Here is a tiny trained network, its code and every weight. The questions are about switching its units off for an input and a class, where a switched-off unit gives its printed mean instead of its output.

import numpy as np


def w(rows, s, z=0):
    codes = np.array(rows[::2]) - 128.0
    scale = np.full(codes.shape[1], s)
    scale[-1] = z or s
    return codes * scale


def f(y):
    return np.maximum(y, 0)


def log_softmax(a):
    a = a - a.max(-1, keepdims=True)
    return a - np.log(np.exp(a).sum(-1, keepdims=True))


def net(x, mask):
    res = np.array(x, float).reshape(1, 7) / 4 @ E
    y = f(res @ A[0][:, :-1].T + A[0][:, -1])
    res = res + np.where(mask, y, B[0][:, -1]) @ B[0][:, :-1]
    return log_softmax(res[-1] @ U[:, :-1].T + U[:, -1])


A, B = {}, {}
E = w([
[107,211,172,134,175,213,38,63],'x0',
[50,101,15,147,93,179,143,216],'x1',
[101,56,120,164,105,135,1,82],'x2',
[103,105,192,125,16,199,132,143],'x3',
[179,177,112,127,186,46,92,107],'x4',
[94,209,121,145,24,147,153,124],'x5',
[87,155,144,15,170,172,78,190],'x6',
],0.0084)
A[0] = w([
[73,131,129,45,101,153,116,212,195],'neuron 0',
[112,151,199,131,78,139,139,108,78],'neuron 1',
[154,187,207,117,189,134,128,127,91],'neuron 2',
[169,56,157,160,50,112,65,67,26],'neuron 3',
[168,125,140,136,179,40,189,173,178],'neuron 4',
[125,150,174,80,105,114,159,111,178],'neuron 5',
[146,129,185,152,79,160,156,103,104],'neuron 6',
[44,122,146,96,86,155,70,166,140],'neuron 7',
[149,247,160,25,170,93,105,113,158],'neuron 8',
[119,183,169,126,99,91,91,133,180],'neuron 9',
[171,101,98,17,74,146,130,202,82],'neuron 10',
[115,108,97,135,197,115,137,130,153],'neuron 11',
[118,138,173,130,56,122,139,84,2],'neuron 12',
[140,188,62,116,134,140,149,163,25],'neuron 13',
[134,88,145,154,154,82,169,68,172],'neuron 14',
[96,68,127,142,150,117,77,98,98],'neuron 15',
],0.011,0.0013)
B[0] = w([
[126,99,78,101,145,86,145,127,222],'neuron 0',
[182,27,189,109,214,200,161,61,183],'neuron 1',
[161,110,133,143,136,208,117,118,214],'neuron 2',
[111,178,95,182,139,116,81,172,216],'neuron 3',
[103,120,141,6,127,107,200,15,250],'neuron 4',
[173,130,157,94,134,190,164,91,179],'neuron 5',
[126,139,182,109,162,254,108,120,187],'neuron 6',
[156,132,105,64,91,91,199,108,207],'neuron 7',
[151,151,247,247,169,219,26,126,250],'neuron 8',
[147,131,146,155,139,163,103,115,169],'neuron 9',
[115,91,98,107,106,62,180,128,208],'neuron 10',
[165,88,175,103,196,173,130,87,191],'neuron 11',
[125,107,146,109,188,190,149,159,179],'neuron 12',
[83,172,61,132,51,70,109,162,188],'neuron 13',
[111,94,34,92,85,84,93,129,208],'neuron 14',
[128,141,84,92,145,74,68,155,186],'neuron 15',
],0.0083,0.011)
U = w([
[132,164,111,237,113,77,108,160,57],'0',
[138,93,74,38,106,36,255,70,26],'1',
[176,90,222,171,170,212,160,73,255],'2',
],0.0095,0.00095)

Each question gives the input, the list of numbers given to net, and the class t.
The units are the neurons (one row each of A and B). Each row of codes is followed by its name. A weight is (code - 128) times the scale printed after its matrix; where a second scale follows, it is the last column's (A, B and U).
mask holds one flag per neuron, in row order. A switched-off neuron (its flag False) gives its mean, the last column of its row in B, instead of its output. The means were averaged over made-up inputs and are rounded, as every weight is.
A unit's drop is (log p(t) with every unit on - log p(t) with that unit switched off) / (log p(t) with every unit on - log p(t) with every unit switched off).
The circuit of an input: a set's keep is (log p(t) with only the set's units on - log p(t) with every unit switched off) / (log p(t) with every unit on - log p(t) with every unit switched off). Starting from the 12 units with the biggest drops (on a tie, the unit counted first), units are removed one at a time, each time the one whose removal leaves the highest keep (on an exact tie, the one counted first), for as long as the keep stays at least 0.8.
circuit, biggest first: the units of the circuit, biggest drop first
unit that matters most: the unit with the biggest drop
top k neurons: the k neurons with the biggest drops, biggest first
drop when u is switched off: that unit's drop, to one decimal
input [5,4,8,6,-2,-6,1], class 1: unit that matters most -> neuron 7
input [2,8,-7,-6,8,-1,2], class 2: top 2 neurons -> neuron 8; neuron 11
input [8,3,7,-1,-4,2,-2], class 0: circuit, biggest first -> neuron 4; neuron 3; neuron 15
input [-7,-6,-1,7,-4,0,4], class 1: top 2 neurons -> neuron 8; neuron 10
input [2,7,0,3,-5,-5,-6], class 1: top 3 neurons -> neuron 8; neuron 2; neuron 7
input [4,-2,7,1,-5,-5,3], class 0: top 2 neurons -> neuron 4; neuron 3
input [-2,1,5,7,2,-3,0], class 1: top 2 neurons -> neuron 8; neuron 7
input [-5,4,8,1,-5,5,0], class 1: top 2 neurons -> neuron 7; neuron 8
input [8,2,4,-7,-8,-2,-1], class 0: drop when neuron 15 is switched off -> 0.3
input [4,3,8,-7,8,3,-6], class 0: drop when neuron 7 is switched off -> 0.0
input [0,0,1,-8,8,1,3], class 2: drop when neuron 8 is switched off -> 0.6
input [-1,-8,7,-3,-5,-4,-7], class 0: drop when neuron 3 is switched off -> 0.3
